Below are the code and all the weights of a small trained network. Each question names an input and a class and asks about switching units off, where a switched-off unit gives its printed mean instead of its output.

import numpy as np


def w(rows, s, z=0):
    codes = np.array(rows[::2]) - 128.0
    scale = np.full(codes.shape[1], s)
    scale[-1] = z or s
    return codes * scale


def norm(h):
    return h / np.sqrt((h * h).mean(-1, keepdims=True) + 1e-5)


def f(y):
    return np.maximum(y, 0)


def log_softmax(a):
    a = a - a.max(-1, keepdims=True)
    return a - np.log(np.exp(a).sum(-1, keepdims=True))


def net(x, mask):
    res = np.array(x, float).reshape(1, 7) / 4 @ E
    u = 0
    for l in range(3):
        y = f(norm(res) @ A[l][:, :-1].T + A[l][:, -1])
        res = res + np.where(mask[u : u + 4], y, B[l][:, -1]) @ B[l][:, :-1]
        u += 4
    return log_softmax(norm(res)[-1] @ U[:, :-1].T + U[:, -1])


A, B = {}, {}
E = w([
[169,168,8,41,157,98,106,119,199,223],'x0',
[188,160,32,133,206,117,69,124,117,154],'x1',
[73,64,149,89,156,109,95,165,144,83],'x2',
[88,143,119,185,217,34,129,147,189,157],'x3',
[108,142,94,63,143,129,105,240,182,68],'x4',
[84,161,150,161,69,203,133,158,156,140],'x5',
[171,217,85,148,111,118,91,83,193,85],'x6',
],0.013)
A[0] = w([
[155,71,128,127,164,130,122,113,71,129,46],'0.n1',
[166,188,148,194,113,150,127,102,72,15,36],'0.n2',
[116,77,193,141,196,22,134,89,115,92,31],'0.n3',
[150,37,142,147,210,107,141,104,1,138,2],'0.n4',
],0.023,0.01)
B[0] = w([
[133,137,169,84,143,87,55,125,54,164,180],'0.n1',
[191,170,121,199,94,164,21,104,165,49,240],'0.n2',
[132,4,28,152,114,87,235,86,166,95,234],'0.n3',
[152,136,204,90,172,19,17,105,13,131,252],'0.n4',
],0.013)
A[1] = w([
[115,62,243,169,20,188,166,101,68,79,94],'1.n1',
[143,167,173,246,118,127,188,32,100,199,43],'1.n2',
[224,187,80,60,47,166,159,14,95,194,79],'1.n3',
[133,157,187,87,251,213,178,81,118,92,4],'1.n4',
],0.024,0.0047)
B[1] = w([
[8,76,192,118,47,180,98,205,127,116,254],'1.n1',
[163,184,190,177,184,50,159,151,153,161,191],'1.n2',
[156,121,40,62,125,175,120,46,100,153,246],'1.n3',
[91,117,127,146,133,135,113,85,116,84,128],'1.n4',
],0.016)
A[2] = w([
[189,217,170,214,70,220,179,89,102,34,3],'2.n1',
[129,185,77,79,203,129,124,254,202,121,95],'2.n2',
[151,217,180,218,136,163,180,106,128,198,45],'2.n3',
[204,149,113,141,156,92,150,89,130,127,75],'2.n4',
],0.023,0.0046)
B[2] = w([
[241,186,71,190,131,84,51,119,243,83,225],'2.n1',
[211,127,157,102,186,163,152,217,108,79,245],'2.n2',
[90,230,174,188,163,112,176,82,140,130,172],'2.n3',
[6,95,168,143,59,192,192,166,112,182,230],'2.n4',
],0.012)
U = w([
[103,225,188,169,156,102,218,107,171,194,73],'0',
[162,184,37,18,134,210,159,74,141,186,118],'1',
[188,128,117,59,194,158,170,229,169,86,60],'2',
[20,116,225,104,34,204,107,194,141,107,74],'3',
[171,186,129,188,57,161,54,77,209,72,238],'4',
[130,105,213,87,159,34,75,100,14,150,252],'5',
[89,20,70,149,162,40,248,113,199,82,44],'6',
],0.015,0.0028)

Each question gives the input, the list of numbers given to net, and the class t.
The units are the neurons (one row each of A and B). Each row of codes is followed by its name. A weight is (code - 128) times the scale printed after its matrix; where a second scale follows, it is the last column's (A, B and U).
mask holds one flag per neuron, layer by layer. A switched-off neuron (its flag False) gives its mean, the last column of its row in B, instead of its output. The means were averaged over made-up inputs and are rounded, as every weight is.
A unit's drop is (log p(t) with every unit on - log p(t) with that unit switched off) / (log p(t) with every unit on - log p(t) with every unit switched off).
The circuit of an input: a set's keep is (log p(t) with only the set's units on - log p(t) with every unit switched off) / (log p(t) with every unit on - log p(t) with every unit switched off). Starting from all 12 units, units are removed one at a time, each time the one whose removal leaves the highest keep (on an exact tie, the one counted first), for as long as the keep stays at least 0.8.
circuit, biggest first: the units of the circuit, biggest drop first
unit that matters most: the unit with the biggest drop
k most important neurons: the k neurons with the biggest drops, biggest first
top k neurons in layer l: the k neurons of layer l with the biggest drops, biggest first
drop when u is switched off: that unit's drop, to one decimal
input [7,6,0,7,-2,2,-2], class 2: unit that matters most : 2.n2
input [3,7,5,5,-3,8,-6], class 2: 3 most important neurons : 1.n3, 1.n1, 0.n4
input [-1,-7,-6,3,-7,3,2], class 0: 2 most important neurons : 1.n2, 2.n3
input [7,2,8,-5,-4,2,-4], class 1: 4 most important neurons : 0.n4, 1.n3, 1.n1, 1.n2
input [-4,4,3,7,5,8,4], class 2: 3 most important neurons : 2.n2, 1.n1, 0.n2
input [3,8,3,6,-5,-3,7], class 6: circuit, biggest first : 0.n2, 0.n4
input [-1,6,-8,1,8,6,1], class 2: 2 most important neurons : 2.n2, 0.n2
input [2,-3,0,-1,-4,0,3], class 1: 2 most important neurons : 1.n3, 0.n4
input [-7,-7,-1,7,3,5,6], class 4: 3 most important neurons : 0.n2, 2.n1, 2.n4
input [-7,-2,7,-2,-6,6,6], class 4: 3 most important neurons : 0.n2, 2.n1, 2.n4
input [3,-6,2,-2,-6,-1,6], class 1: 2 most important neurons : 1.n3, 0.n4
input [-7,-8,7,8,-2,2,3], class 6: top 3 neurons in layer 0 : 0.n3, 0.n4, 0.n1
input [0,1,-2,2,6,4,2], class 2: 2 most important neurons : 0.n2, 1.n1
input [4,-4,-6,5,8,-4,3], class 2: unit that matters most : 2.n2
input [2,7,-1,8,-1,4,3], class 0: 2 most important neurons : 2.n3, 1.n1
input [-8,4,-8,-2,-4,-2,-1], class 4: drop when 0.n1 is switched off : -0.1
input [-2,7,8,8,1,-1,6], class 6: drop when 0.n3 is switched off : 0.8
input [3,2,4,-6,2,-2,0], class 1: drop when 2.n1 is switched off : 0.0
